Below are the code and all the weights of a small trained network. Each question names an input and a class and asks about switching units off, where a switched-off unit gives its printed mean instead of its output.

import numpy as np


def w(rows, s, z=0):
    codes = np.array(rows[::2]) - 128.0
    scale = np.full(codes.shape[1], s)
    scale[-1] = z or s
    return codes * scale


def norm(h):
    return h / np.sqrt((h * h).mean(-1, keepdims=True) + 1e-5)


def f(y):
    return np.maximum(y, 0)


def log_softmax(a):
    a = a - a.max(-1, keepdims=True)
    return a - np.log(np.exp(a).sum(-1, keepdims=True))


def net(x, mask):
    res = np.array(x, float).reshape(1, 4) / 4 @ E
    u = 0
    for l in range(2):
        y = f(norm(res) @ A[l][:, :-1].T + A[l][:, -1])
        res = res + np.where(mask[u : u + 4], y, B[l][:, -1]) @ B[l][:, :-1]
        u += 4
    return log_softmax(norm(res)[-1] @ U[:, :-1].T + U[:, -1])


A, B = {}, {}
E = w([
[252,123,66,200,52,151,127,102,136,136,44,66],'x0',
[75,17,212,91,153,81,199,183,139,92,55,107],'x1',
[167,89,163,35,183,167,200,159,161,141,90,126],'x2',
[132,190,84,2,204,64,168,177,180,180,22,122],'x3',
],0.0076)
A[0] = w([
[114,87,254,109,141,82,195,230,114,118,89,162,30],'0.n0',
[143,86,117,169,66,127,112,47,65,98,181,104,60],'0.n1',
[137,17,123,225,112,178,61,109,38,98,157,149,114],'0.n2',
[186,95,226,229,102,179,157,42,154,143,126,109,3],'0.n3',
],0.0072,0.0034)
B[0] = w([
[68,67,112,116,212,173,120,133,177,152,70,66,214],'0.n0',
[228,148,225,156,88,140,87,123,104,68,98,184,222],'0.n1',
[250,110,203,132,82,130,113,92,116,125,65,126,254],'0.n2',
[179,188,37,182,119,164,71,132,56,21,83,119,202],'0.n3',
],0.012,0.0087)
A[1] = w([
[118,142,126,170,128,36,73,135,150,170,80,57,7],'1.n0',
[95,70,130,98,164,208,139,169,176,125,152,62,63],'1.n1',
[118,239,62,116,133,108,109,197,136,156,80,117,136],'1.n2',
[191,2,143,86,112,110,199,155,201,85,54,72,230],'1.n3',
],0.0081,0.0018)
B[1] = w([
[130,164,203,132,75,131,151,194,220,171,208,161,156],'1.n0',
[146,108,32,140,140,88,123,75,140,70,199,113,200],'1.n1',
[79,145,93,157,185,169,195,129,156,224,160,242,192],'1.n2',
[70,44,232,84,202,181,73,255,90,188,60,22,255],'1.n3',
],0.0093,0.0099)
U = w([
[159,159,58,128,96,134,213,97,123,83,125,140,45],'0',
[82,43,175,85,240,162,122,174,144,183,72,72,217],'1',
[218,161,191,156,14,119,66,108,69,74,86,120,184],'2',
[83,95,107,114,194,62,118,79,117,55,228,104,86],'3',
[111,210,104,123,141,114,178,106,182,203,246,251,139],'4',
[102,94,72,126,67,36,158,42,103,112,159,80,2],'5',
],0.011,0.0043)

Each question gives the input, the list of numbers given to net, and the class t.
The units are the neurons (one row each of A and B). Each row of codes is followed by its name. A weight is (code - 128) times the scale printed after its matrix; where a second scale follows, it is the last column's (A, B and U).
mask holds one flag per neuron, layer by layer. A switched-off neuron (its flag False) gives its mean, the last column of its row in B, instead of its output. The means were averaged over made-up inputs and are rounded, as every weight is.
A unit's drop is (log p(t) with every unit on - log p(t) with that unit switched off) / (log p(t) with every unit on - log p(t) with every unit switched off).
The circuit of an input: a set's keep is (log p(t) with only the set's units on - log p(t) with every unit switched off) / (log p(t) with every unit on - log p(t) with every unit switched off). Starting from all 8 units, units are removed one at a time, each time the one whose removal leaves the highest keep (on an exact tie, the one counted first), for as long as the keep stays at least 0.8.
units of the circuit, in order: the units of the circuit, biggest drop first
unit that matters most: the unit with the biggest drop
k most important neurons: the k neurons with the biggest drops, biggest first
top k neurons in layer l: the k neurons of layer l with the biggest drops, biggest first
drop of u: that unit's drop, to one decimal
input [-4,-3,0,-1], class 4: units of the circuit, in order : (1.n3, 0.n2)
input [-3,-1,-8,2], class 4: units of the circuit, in order : (0.n2, 1.n3)
input [-1,-5,5,1], class 4: units of the circuit, in order : (0.n2, 1.n3)
input [7,-3,0,2], class 0: unit that matters most : 0.n2
input [-4,-2,4,-1], class 3: 4 most important neurons : (0.n2, 1.n1, 0.n1, 1.n3)
input [-1,-8,6,-2], class 4: units of the circuit, in order : (1.n3, 0.n2)
input [-3,-6,-1,0], class 4: units of the circuit, in order : (0.n2, 1.n3)
input [3,-5,4,2], class 4: 3 most important neurons : (0.n2, 0.n0, 1.n3)
input [4,-3,8,-2], class 0: top 2 neurons in layer 0 : (0.n3, 0.n2)
input [-5,-5,7,1], class 4: 3 most important neurons : (0.n2, 1.n3, 0.n0)
input [3,2,-7,8], class 4: 2 most important neurons : (0.n2, 0.n0)
input [5,-1,-6,4], class 4: drop of 0.n2 : 0.3
